Below is a small trained network, with its code and all its weights. Each question gives an input and a class and asks what happens when units are switched off, that is, made to give their printed mean instead of their output.

import numpy as np


def w(rows, s, z=0):
    codes = np.array(rows[::2]) - 128.0
    scale = np.full(codes.shape[1], s)
    scale[-1] = z or s
    return codes * scale


def f(y):
    return np.maximum(y, 0)


def log_softmax(a):
    a = a - a.max(-1, keepdims=True)
    return a - np.log(np.exp(a).sum(-1, keepdims=True))


def net(x, mask):
    res = np.array(x, float).reshape(1, 6) / 4 @ E
    y = f(res @ A[0][:, :-1].T + A[0][:, -1])
    res = res + np.where(mask, y, B[0][:, -1]) @ B[0][:, :-1]
    return log_softmax(res[-1] @ U[:, :-1].T + U[:, -1])


A, B = {}, {}
E = w([
[102,95,143,132,146,125,125],'x0',
[168,14,62,49,130,218,182],'x1',
[95,63,84,184,1,154,39],'x2',
[118,91,129,25,74,10,132],'x3',
[94,116,148,126,124,135,142],'x4',
[252,60,248,164,91,115,149],'x5',
],0.0099)
A[0] = w([
[121,178,159,102,199,162,182,103],'N0',
[105,160,177,174,112,66,98,112],'N1',
[234,63,231,165,85,119,140,70],'N2',
[118,94,123,20,70,5,123,56],'N3',
[87,109,65,169,54,129,87,132],'N4',
[170,153,128,95,162,114,150,103],'N5',
[132,125,104,169,33,168,99,142],'N6',
[147,139,141,193,167,222,100,2],'N7',
[115,184,152,174,124,50,85,88],'N8',
[165,54,44,53,104,209,153,107],'N9',
[137,92,121,177,45,139,89,124],'N10',
[60,201,124,159,95,101,163,72],'N11',
[138,144,131,181,156,103,78,50],'N12',
[159,184,146,113,187,138,141,149],'N13',
[69,140,21,115,181,130,89,105],'N14',
[76,125,63,77,139,125,108,99],'N15',
[165,79,76,78,121,180,184,75],'N16',
[121,108,108,157,72,137,76,87],'N17',
[150,154,114,117,139,120,125,109],'N18',
[136,85,134,65,124,190,157,145],'N19',
[158,145,131,100,227,83,195,122],'N20',
[157,189,149,96,158,123,153,106],'N21',
[130,156,119,240,173,246,149,113],'N22',
[89,117,158,149,148,182,130,241],'N23',
],0.012,0.0042)
B[0] = w([
[100,83,120,130,149,60,164,189],'N0',
[165,147,185,200,171,205,66,180],'N1',
[34,245,10,118,77,210,207,250],'N2',
[224,107,102,2,48,125,30,225],'N3',
[99,63,148,99,202,57,210,193],'N4',
[101,115,132,119,158,104,153,165],'N5',
[125,80,127,130,178,61,158,190],'N6',
[153,87,114,54,67,126,94,180],'N7',
[155,142,176,210,166,182,121,185],'N8',
[139,133,170,215,149,155,79,239],'N9',
[107,53,139,113,189,81,187,192],'N10',
[110,176,150,138,124,148,100,171],'N11',
[107,150,163,132,127,149,101,154],'N12',
[136,89,116,145,137,79,139,181],'N13',
[97,252,93,119,78,173,198,215],'N14',
[113,208,101,118,133,149,137,190],'N15',
[114,157,202,227,171,162,90,204],'N16',
[88,63,133,126,194,68,149,173],'N17',
[113,123,121,122,149,125,132,141],'N18',
[150,150,167,172,163,140,93,193],'N19',
[91,43,144,122,172,47,161,206],'N20',
[86,98,141,146,130,89,127,172],'N21',
[213,102,133,20,31,129,73,216],'N22',
[156,99,117,108,118,139,121,167],'N23',
],0.0092,0.019)
U = w([
[109,72,146,110,185,30,217,106],'0',
[236,124,133,15,55,121,51,255],'1',
[164,171,204,254,162,175,62,34],'2',
[57,234,50,108,90,182,242,74],'3',
],0.0095,0.0044)

Each question gives the input, the list of numbers given to net, and the class t.
The units are the neurons (one row each of A and B). Each row of codes is followed by its name. A weight is (code - 128) times the scale printed after its matrix; where a second scale follows, it is the last column's (A, B and U).
mask holds one flag per neuron, in row order. A switched-off neuron (its flag False) gives its mean, the last column of its row in B, instead of its output. The means were averaged over made-up inputs and are rounded, as every weight is.
A unit's drop is (log p(t) with every unit on - log p(t) with that unit switched off) / (log p(t) with every unit on - log p(t) with every unit switched off).
The circuit of an input: a set's keep is (log p(t) with only the set's units on - log p(t) with every unit switched off) / (log p(t) with every unit on - log p(t) with every unit switched off). Starting from the 12 units with the biggest drops (on a tie, the unit counted first), units are removed one at a time, each time the one whose removal leaves the highest keep (on an exact tie, the one counted first), for as long as the keep stays at least 0.8.
circuit, biggest first: the units of the circuit, biggest drop first
most important unit: the unit with the biggest drop
k most important neurons: the k neurons with the biggest drops, biggest first
drop of u: that unit's drop, to one decimal
input [-1,8,8,7,3,7], class 0: 4 most important neurons : N10, N4, N6, N17
input [6,-7,-4,5,2,5], class 2: most important unit : N1
input [6,3,7,-6,1,-5], class 0: 3 most important neurons : N4, N3, N2
input [-7,-1,-7,8,4,-2], class 1: 3 most important neurons : N3, N4, N10
input [-5,-5,5,1,-7,6], class 3: 4 most important neurons : N2, N9, N20, N16
input [-1,-6,2,-3,6,7], class 3: 4 most important neurons : N2, N9, N16, N19
input [8,-3,-6,8,-4,8], class 1: 2 most important neurons : N3, N14
input [-6,8,6,-1,6,-7], class 2: 3 most important neurons : N9, N2, N16
input [-7,7,7,0,8,0], class 0: 3 most important neurons : N4, N10, N6
input [3,6,7,-8,-7,-8], class 1: 2 most important neurons : N22, N2
input [-3,4,-5,-6,-2,8], class 3: 2 most important neurons : N2, N3
input [2,-3,-3,7,5,8], class 3: 3 most important neurons : N2, N22, N7
input [-8,-8,2,6,-1,-4], class 2: 3 most important neurons : N8, N1, N22
input [-8,0,4,-8,-3,1], class 1: circuit, biggest first : N22
input [-1,7,-3,-4,-4,8], class 3: drop of N1 : 0.3
input [8,7,-5,4,5,8], class 3: drop of N1 : 0.1
input [-5,8,2,1,7,1], class 2: drop of N13 : 0.0
